arr =
[[57 28 69 58 52 22 75 12]
 [30 67 25 36 47 68 23 85]
 [61 29 69 56 48 24 75 10]
 [64 32 70 53 41 25 79 14]
 [21 53 20 21 32 43 39 82]
 [73 47 76 75 66 64 57 13]
 [20 56 17 24 39 43 39 83]]
Counting starts at 1.
Read off the entry at row 1, column 1.
57
Read off the entry in row 1 and column 3.
69
Read off the bottom-right entry.
83
The entry just left of 17 -> 56
Read off the entry directly above the largest entry.
12
The entry directly above the smallest entry: 85
The bottom-left entry -> 20
The entry in row 1 and column 2: 28
Read off the entry directly below 36.
56
Read off the entry at row 2, column 3.
25
The entry in row 3 and column 1: 61
Read off the entry just right of 58.
52
The entry in row 2 and column 1 is 30
Read off the minimum.
10
The entry in row 3 and column 2 -> 29
The entry just left of 12 is 75
The entry just right of 29 -> 69

m = ((10, -37, -70, -38, 82, -33, 57, -6, 21, 55, -5, -6, -34, 32), (2, -10, -12, -6, 17, -8, 14, -2, -11, 8, -11, 3, -11, 2))
Read off the entry just left of 32.
A: -34
Read off the entry just left of -8.
A: 17
Read off the smallest entry.
A: -70
The maximum: 82
The entry just right of the smallest entry: -38
Read off the entry just right of the largest entry.
A: -33
The entry just right of 21 -> 55

X =
121   83  115  204  154  176  139  140  101    8   64  111   79  121
139  117  130  134  139  141  149  144  166  138   84   50   49  220
151  152  148   79  167  178  155  158  187   97   93  114   66  128
147  183  141   69  144  139  136  143  183  142  116  123   76  107
154  164  150   72  165  173  154  159  194  108   96  113   63  125
145  173  142   94  152  154  140  144  182  116  107  125   69  114
107  112  113  150  105  102  112  100  126  158  140  123  119  160
155  167  146   27  154  154  148  160  173  120  102  109   86   98
118   98  121  212  141  158  134  127  128   61   82  102   78  164
104  107  112  128   52   41   73   92   80  207  136   92  250   97
122   96  120  176  136  144  140  129  135  101   85   77   70  198
106  101  114  174  113  117  113  104  114  120  124  125  124  147
Find the entry directly below the smallest entry.
138
Find the top entry of the column that holds the largest entry.
79
Find the 1st entry in reading order.
121
The second-last entry, reading row by row: 124
The top-right entry -> 121
The third entry in reading order: 115
The third largest entry -> 212
Find the second entry, reading row by row.
83
The entry in the bottom-right corner -> 147
Find the fourth-last entry, reading row by row.
124
The first entry of the largest entry's row: 104
Find the smallest entry in the first row.
8
The entry just right of the largest entry: 97
The entry directly below 143 -> 159
Find the bottom-left entry.
106
Find the 3rd entry on the diagonal from the top-right corner.
114
Find the largest entry in the last row.
174
The largest entry in the last column -> 220
The bottom entry of the column that holds the smallest entry: 120
The largest entry in the first row: 204
Find the third-last entry, reading row by row.
125
Find the entry directly above 84.
64
Find the second smallest entry.
27
The smallest entry in the last row is 101
The entry just left of 78: 102

B =
383  334  423  401  395  358
357  376  358  401  520  332
360  386  313  363  342  355
373  355  394  296  108  362
351  368  385  364  381  344
363  352  507  385  406  346
381  371  370  377  313  368
357  401  312  362  334  365
569  257  340  382  193  856
342  360  381  484  967  289
345  364  375  476  889  294
361  384  343  369  362  357
Rows and columns are numbered from 1.
The entry in the top-left corner -> 383
Read off the bottom entry of the column that holds the largest entry.
Answer: 362
The entry just left of 352 is 363
The entry in the bottom-right corner is 357
The entry at row 3, column 1: 360
The entry at row 1, column 2 -> 334
Read off the entry in row 3 and column 3.
Answer: 313
Read off the entry directly below 332.
Answer: 355
Read off the top-right entry.
Answer: 358
Read off the entry directly above 476.
Answer: 484
The entry in row 2 and column 1 -> 357
Read off the entry at row 2, column 3.
Answer: 358
Read off the entry at row 1, column 3.
Answer: 423
The entry in row 2 and column 2 is 376
The entry just right of the smallest entry -> 362
Read off the entry just left of 476.
Answer: 375
The bottom-left entry is 361
Read off the entry directly below the largest entry.
Answer: 889
The entry directly below 296: 364
Read off the smallest entry.
Answer: 108
Read off the entry directly above the largest entry.
Answer: 193

Questions about the grid below. Rows and columns are numbered from 1.
1) The top-left entry?
2) The entry in row 1 and column 3?
3) The smallest entry?
4) The bottom-right entry?
5) The entry in row 3 and column 1?
6) The entry at row 3, column 3?
7) The entry just left of -34?
8) The entry directly above the smallest entry?
array([[ 40,   8, -33,  -9,  30, -11, -24, -34, -16,  30, -45,  67],
       [ 30,  36,  27,   9, -75, -23, -16,  -4, -16, -17, -37,  40],
       [ 39,  50, -18, -33,  47,  28, -23, -59,   4, -15,   1,  15],
       [ 28,  48,  39,  -2, -73,  -5, -23, -16, -10, -21, -37,  20]])
1) 40
2) -33
3) -75
4) 20
5) 39
6) -18
7) -24
8) 30

Questions about the grid below. Indices start at 1.
1) What is the entry in row 1 and column 2?
2) What is the bottom-right entry?
3) What is the entry in the top-left corner?
4) What is the entry directly above the centre entry?
5) What is the entry at row 1, column 3?
6) What is the entry directly below 26?
7) What is the entry just right of the largest entry?
8) What is the entry in row 3 and column 1?
14	48	14	36	-10	11	40
-4	7	-40	-34	-17	-12	-14
17	31	27	19	26	5	31
77	-20	-3	-12	69	76	-11
29	-4	-38	-22	-8	21	-20
-9	11	22	10	17	-9	10
8	16	24	14	34	7	21
1) 48
2) 21
3) 14
4) 19
5) 14
6) 69
7) -20
8) 17

Questions about the row below.
1) What is the 1st entry from the right?
2) What is the 4th entry?
3) What is the 2nd entry from the left?
4) What is the entry just right of the centre entry?
5) What is the fifth-last entry?
[7, 83, 35, -18, 30, -12, -39, 28, 28]
1) 28
2) -18
3) 83
4) -12
5) 30
